Below are the code and all the weights of a small trained network. Each question names an input and a class and asks about switching units off, where a switched-off unit gives its printed mean instead of its output.

import numpy as np


def w(rows, s, z=0):
    codes = np.array(rows[::2]) - 128.0
    scale = np.full(codes.shape[1], s)
    scale[-1] = z or s
    return codes * scale


def norm(h):
    return h / np.sqrt((h * h).mean(-1, keepdims=True) + 1e-5)


def f(y):
    return y / 2 * (1 + np.tanh(0.7978845608 * (y + 0.044715 * y**3)))


def log_softmax(a):
    a = a - a.max(-1, keepdims=True)
    return a - np.log(np.exp(a).sum(-1, keepdims=True))


def net(x, mask):
    res = np.array(x, float).reshape(1, 4) / 4 @ E
    u = 0
    for l in range(2):
        y = f(norm(res) @ A[l][:, :-1].T + A[l][:, -1])
        res = res + np.where(mask[u : u + 7], y, B[l][:, -1]) @ B[l][:, :-1]
        u += 7
    return log_softmax(norm(res)[-1] @ U[:, :-1].T + U[:, -1])


A, B = {}, {}
E = w([
[209,174,127,150,58,75,36],'x0',
[3,108,197,107,99,113,102],'x1',
[167,181,17,21,177,108,60],'x2',
[225,219,244,95,114,33,24],'x3',
],0.0026)
A[0] = w([
[166,90,116,160,115,151,171,246],'0.n1',
[74,147,254,129,155,121,100,83],'0.n2',
[161,156,93,81,130,116,72,170],'0.n3',
[215,156,58,64,183,129,148,28],'0.n4',
[95,146,170,129,131,103,141,184],'0.n5',
[43,110,100,112,159,138,172,153],'0.n6',
[54,143,64,40,145,127,96,177],'0.n7',
],0.0079,0.0011)
B[0] = w([
[72,194,134,141,200,106,148,179],'0.n1',
[80,64,133,37,27,74,162,243],'0.n2',
[166,145,96,139,216,167,83,219],'0.n3',
[203,132,159,26,98,144,104,250],'0.n4',
[128,135,77,106,72,161,147,165],'0.n5',
[139,166,164,254,171,141,105,241],'0.n6',
[51,134,141,207,133,121,179,253],'0.n7',
],0.0073,0.0045)
A[1] = w([
[72,122,139,255,206,112,148,99],'1.n1',
[148,113,149,91,183,124,150,174],'1.n2',
[123,86,151,156,62,105,105,18],'1.n3',
[223,115,105,155,99,91,181,132],'1.n4',
[216,119,68,85,142,152,68,167],'1.n5',
[71,109,81,98,150,83,38,255],'1.n6',
[189,183,135,109,137,98,67,245],'1.n7',
],0.0089,0.00062)
B[1] = w([
[63,212,100,240,192,167,222,254],'1.n1',
[93,142,40,156,73,77,21,143],'1.n2',
[94,105,82,1,142,88,141,151],'1.n3',
[68,168,110,139,185,162,87,134],'1.n4',
[115,227,102,41,158,100,36,192],'1.n5',
[140,156,136,203,162,165,191,141],'1.n6',
[139,145,22,100,177,208,133,181],'1.n7',
],0.0061,0.0097)
U = w([
[191,180,73,52,177,150,37,196],'0',
[72,158,133,254,184,157,209,199],'1',
[86,34,168,42,35,67,171,196],'2',
[201,78,176,171,107,117,104,2],'3',
[200,32,169,155,127,138,112,19],'4',
],0.0084,0.0038)

Each question gives the input, the list of numbers given to net, and the class t.
The units are the neurons (one row each of A and B). Each row of codes is followed by its name. A weight is (code - 128) times the scale printed after its matrix; where a second scale follows, it is the last column's (A, B and U).
mask holds one flag per neuron, layer by layer. A switched-off neuron (its flag False) gives its mean, the last column of its row in B, instead of its output. The means were averaged over made-up inputs and are rounded, as every weight is.
A unit's drop is (log p(t) with every unit on - log p(t) with that unit switched off) / (log p(t) with every unit on - log p(t) with every unit switched off).
The circuit of an input: a set's keep is (log p(t) with only the set's units on - log p(t) with every unit switched off) / (log p(t) with every unit on - log p(t) with every unit switched off). Starting from the 12 units with the biggest drops (on a tie, the unit counted first), units are removed one at a time, each time the one whose removal leaves the highest keep (on an exact tie, the one counted first), for as long as the keep stays at least 0.8.
circuit, biggest first: the units of the circuit, biggest drop first
unit that matters most: the unit with the biggest drop
k most important neurons: the k neurons with the biggest drops, biggest first
top k neurons in layer l: the k neurons of layer l with the biggest drops, biggest first
drop of u: that unit's drop, to one decimal
input [-6,0,-6,3], class 2: unit that matters most : 0.n2
input [-5,-6,0,-1], class 0: circuit, biggest first : (0.n4, 1.n1)
input [2,-7,-1,-5], class 0: 3 most important neurons : (0.n7, 0.n4, 1.n1)
input [7,2,1,0], class 0: top 2 neurons in layer 0 : (0.n7, 0.n6)
input [3,-5,-8,3], class 2: 3 most important neurons : (0.n3, 0.n6, 0.n7)
input [2,6,4,4], class 2: top 2 neurons in layer 1 : (1.n1, 1.n3)
input [-3,-7,8,-6], class 0: 2 most important neurons : (0.n4, 1.n1)
input [3,6,1,-1], class 2: 2 most important neurons : (0.n2, 1.n1)
input [8,-7,-5,2], class 0: top 2 neurons in layer 0 : (0.n7, 0.n6)
input [-2,-1,3,1], class 0: drop of 0.n4 : 2.6
input [4,-5,-4,6], class 0: drop of 1.n1 : 0.1
